[[-2.27 -1.66 -6.03  2.24  2.19 -3.52  3.90  4.11 -1.31  7.91]
 [ 1.58 -6.90  1.03 -2.87  2.26 -4.85  2.43  2.04 -2.80  7.60]
 [ 1.31 -2.20  1.70 -4.39  7.01 -6.15  5.33 -4.22 -1.76  1.35]
 [-0.98  3.08 -5.74 -2.00  1.53  1.29  7.85 -2.43  6.96 -0.30]
 [ 5.69 -4.06  1.50 -4.54 -2.90  8.34  0.21  1.94 -2.78  1.72]
 [-1.16  2.37 -1.50  4.29 -6.87  6.00 -5.14  4.44  1.56 -1.32]
 [ 0.61  1.59  6.13  0.73  2.89 -2.67 -5.30 -3.93 -5.69 -5.75]]
->
[[ 7.91 -2.27 -1.66 -6.03  2.24  2.19 -3.52  3.90  4.11 -1.31]
 [ 7.60  1.58 -6.90  1.03 -2.87  2.26 -4.85  2.43  2.04 -2.80]
 [ 1.35  1.31 -2.20  1.70 -4.39  7.01 -6.15  5.33 -4.22 -1.76]
 [-0.30 -0.98  3.08 -5.74 -2.00  1.53  1.29  7.85 -2.43  6.96]
 [ 1.72  5.69 -4.06  1.50 -4.54 -2.90  8.34  0.21  1.94 -2.78]
 [-1.32 -1.16  2.37 -1.50  4.29 -6.87  6.00 -5.14  4.44  1.56]
 [-5.75  0.61  1.59  6.13  0.73  2.89 -2.67 -5.30 -3.93 -5.69]]

[[-0.33  0.70  0.37  3.28 -7.37  0.99 -2.81  3.60  4.10  2.20 -1.15  0.83]
 [-0.52 -0.30  0.48  3.76  0.32  1.18  1.56 -1.91 -0.05 -0.91 -1.17  0.40]
 [-1.12 -0.30 -0.74 -1.30  2.91 -0.74 -0.02  0.69 -1.74 -0.28  0.66 -0.94]
 [-0.88  0.04  0.20  2.77  3.16  0.03  0.88 -1.90 -2.40 -0.85  2.11 -0.82]]
->
[[ 0.83 -0.33  0.70  0.37  3.28 -7.37  0.99 -2.81  3.60  4.10  2.20 -1.15]
 [ 0.40 -0.52 -0.30  0.48  3.76  0.32  1.18  1.56 -1.91 -0.05 -0.91 -1.17]
 [-0.94 -1.12 -0.30 -0.74 -1.30  2.91 -0.74 -0.02  0.69 -1.74 -0.28  0.66]
 [-0.82 -0.88  0.04  0.20  2.77  3.16  0.03  0.88 -1.90 -2.40 -0.85  2.11]]

[[-4.07 -2.27  3.54 -0.92 -6.81 -3.22]
 [ 0.85 -0.72 -4.71 -2.45 -5.88  5.94]
 [ 3.16  1.20  2.21  1.68 -1.49  4.30]
 [ 8.45  0.67 -5.94 -1.36 -3.76  3.91]
 [-0.76  3.71  1.00  0.65 -4.81  0.79]
 [ 3.12 -0.16 -0.65  0.49  3.02  1.88]
 [ 2.36 -0.75 -8.19  0.10 -0.43  0.84]
 [-0.27  0.53  0.81 -1.52 -3.37 -5.19]
 [-0.11  1.03  3.66 -1.56 -1.19  2.72]
 [-1.87  2.58  0.15  1.76  1.48 -1.77]
 [ 0.47 -0.37 -3.21  0.41 -7.36 -0.31]]
->
[[-3.22 -4.07 -2.27  3.54 -0.92 -6.81]
 [ 5.94  0.85 -0.72 -4.71 -2.45 -5.88]
 [ 4.30  3.16  1.20  2.21  1.68 -1.49]
 [ 3.91  8.45  0.67 -5.94 -1.36 -3.76]
 [ 0.79 -0.76  3.71  1.00  0.65 -4.81]
 [ 1.88  3.12 -0.16 -0.65  0.49  3.02]
 [ 0.84  2.36 -0.75 -8.19  0.10 -0.43]
 [-5.19 -0.27  0.53  0.81 -1.52 -3.37]
 [ 2.72 -0.11  1.03  3.66 -1.56 -1.19]
 [-1.77 -1.87  2.58  0.15  1.76  1.48]
 [-0.31  0.47 -0.37 -3.21  0.41 -7.36]]

[[ 7.06  2.97]
 [-0.48 -0.40]
 [ 3.52 -4.40]
 [-1.34  3.25]
 [ 4.15 -2.97]
 [ 0.98 -3.05]
 [-0.04 -1.10]
 [ 0.38  3.58]]
->
[[ 2.97  7.06]
 [-0.40 -0.48]
 [-4.40  3.52]
 [ 3.25 -1.34]
 [-2.97  4.15]
 [-3.05  0.98]
 [-1.10 -0.04]
 [ 3.58  0.38]]

[[ 2.96 -0.75  0.18 -3.26  1.99  0.58  1.46  1.05]
 [-1.77 -0.01 -0.77  0.19 -0.12  0.15  0.42 -0.20]
 [-1.82 -0.01 -0.31 -0.79 -0.03 -0.41  0.62 -0.76]
 [ 5.28 -0.83 -0.77 -1.28 -0.03  2.00  1.46  2.98]
 [ 3.24 -0.75 -0.77 -1.28 -0.03  1.42  1.46  2.11]
 [ 1.75 -0.75 -1.09 -1.17 -0.30  0.84  1.46  1.17]
 [ 7.88 -1.42 -2.15 -1.28 -0.03  3.92  2.06  5.40]]
->
[[ 1.05  2.96 -0.75  0.18 -3.26  1.99  0.58  1.46]
 [-0.20 -1.77 -0.01 -0.77  0.19 -0.12  0.15  0.42]
 [-0.76 -1.82 -0.01 -0.31 -0.79 -0.03 -0.41  0.62]
 [ 2.98  5.28 -0.83 -0.77 -1.28 -0.03  2.00  1.46]
 [ 2.11  3.24 -0.75 -0.77 -1.28 -0.03  1.42  1.46]
 [ 1.17  1.75 -0.75 -1.09 -1.17 -0.30  0.84  1.46]
 [ 5.40  7.88 -1.42 -2.15 -1.28 -0.03  3.92  2.06]]

[[-0.29 -0.61  0.18]
 [-0.85  3.11  2.99]
 [ 0.55  0.26  0.15]
 [-5.32  8.63  1.80]
 [-0.22 -0.51  0.30]
 [-0.37  0.05  0.30]
 [ 0.34 -1.42 -1.97]
 [ 1.08 -0.31  1.52]
 [ 0.03 -0.62  0.39]
 [-0.88 -1.51 -2.46]
 [ 0.09  0.76  0.42]]
->
[[ 0.18 -0.29 -0.61]
 [ 2.99 -0.85  3.11]
 [ 0.15  0.55  0.26]
 [ 1.80 -5.32  8.63]
 [ 0.30 -0.22 -0.51]
 [ 0.30 -0.37  0.05]
 [-1.97  0.34 -1.42]
 [ 1.52  1.08 -0.31]
 [ 0.39  0.03 -0.62]
 [-2.46 -0.88 -1.51]
 [ 0.42  0.09  0.76]]
---
[[-5.70  2.76  5.46 -0.91 -4.02]
 [-1.76 -7.85  2.83 -0.15 -2.78]
 [-2.96 -3.45  8.15 -2.57 -4.22]
 [-4.11 -2.97  5.93 -2.83 -1.45]
 [-0.52 -1.49  4.76  2.12 -4.78]]
->
[[-1.76 -7.85  2.83]
 [-2.96 -3.45  8.15]]

[[ 3.18  1.24 -7.88 -1.25  1.14]
 [-1.59 -1.87  2.40  2.56 -3.70]
 [ 1.20  3.46 -2.83 -0.67  4.00]
 [-4.31 -3.45  5.84 -1.08  2.90]
 [ 1.62  0.92  0.59  4.81 -8.15]]
->
[[-1.59 -1.87  2.40]
 [ 1.20  3.46 -2.83]]

[[ 0.37  2.39  0.63  2.03 -5.43]
 [-1.25 -0.74  0.03 -2.37  5.30]
 [ 0.62  2.27  0.64  2.10 -4.99]
 [-0.61 -1.01  0.48 -3.36  6.52]]
->
[[-1.25 -0.74  0.03]
 [ 0.62  2.27  0.64]]

[[-8.41 -8.25 -1.35]
 [ 4.68  6.91 -1.00]
 [ 4.06 -0.08  0.02]]
->
[[ 4.68  6.91 -1.00]
 [ 4.06 -0.08  0.02]]

[[ 5.46  6.73  2.20  3.97 -3.44]
 [-5.77  0.51 -4.15 -3.66  5.12]
 [ 1.41  2.87  3.41  5.52 -2.66]]
->
[[-5.77  0.51 -4.15]
 [ 1.41  2.87  3.41]]

[[ 0.83 -0.97 -0.78]
 [-4.18  5.87  3.42]
 [-1.89  7.61 -0.65]]
->
[[-4.18  5.87  3.42]
 [-1.89  7.61 -0.65]]
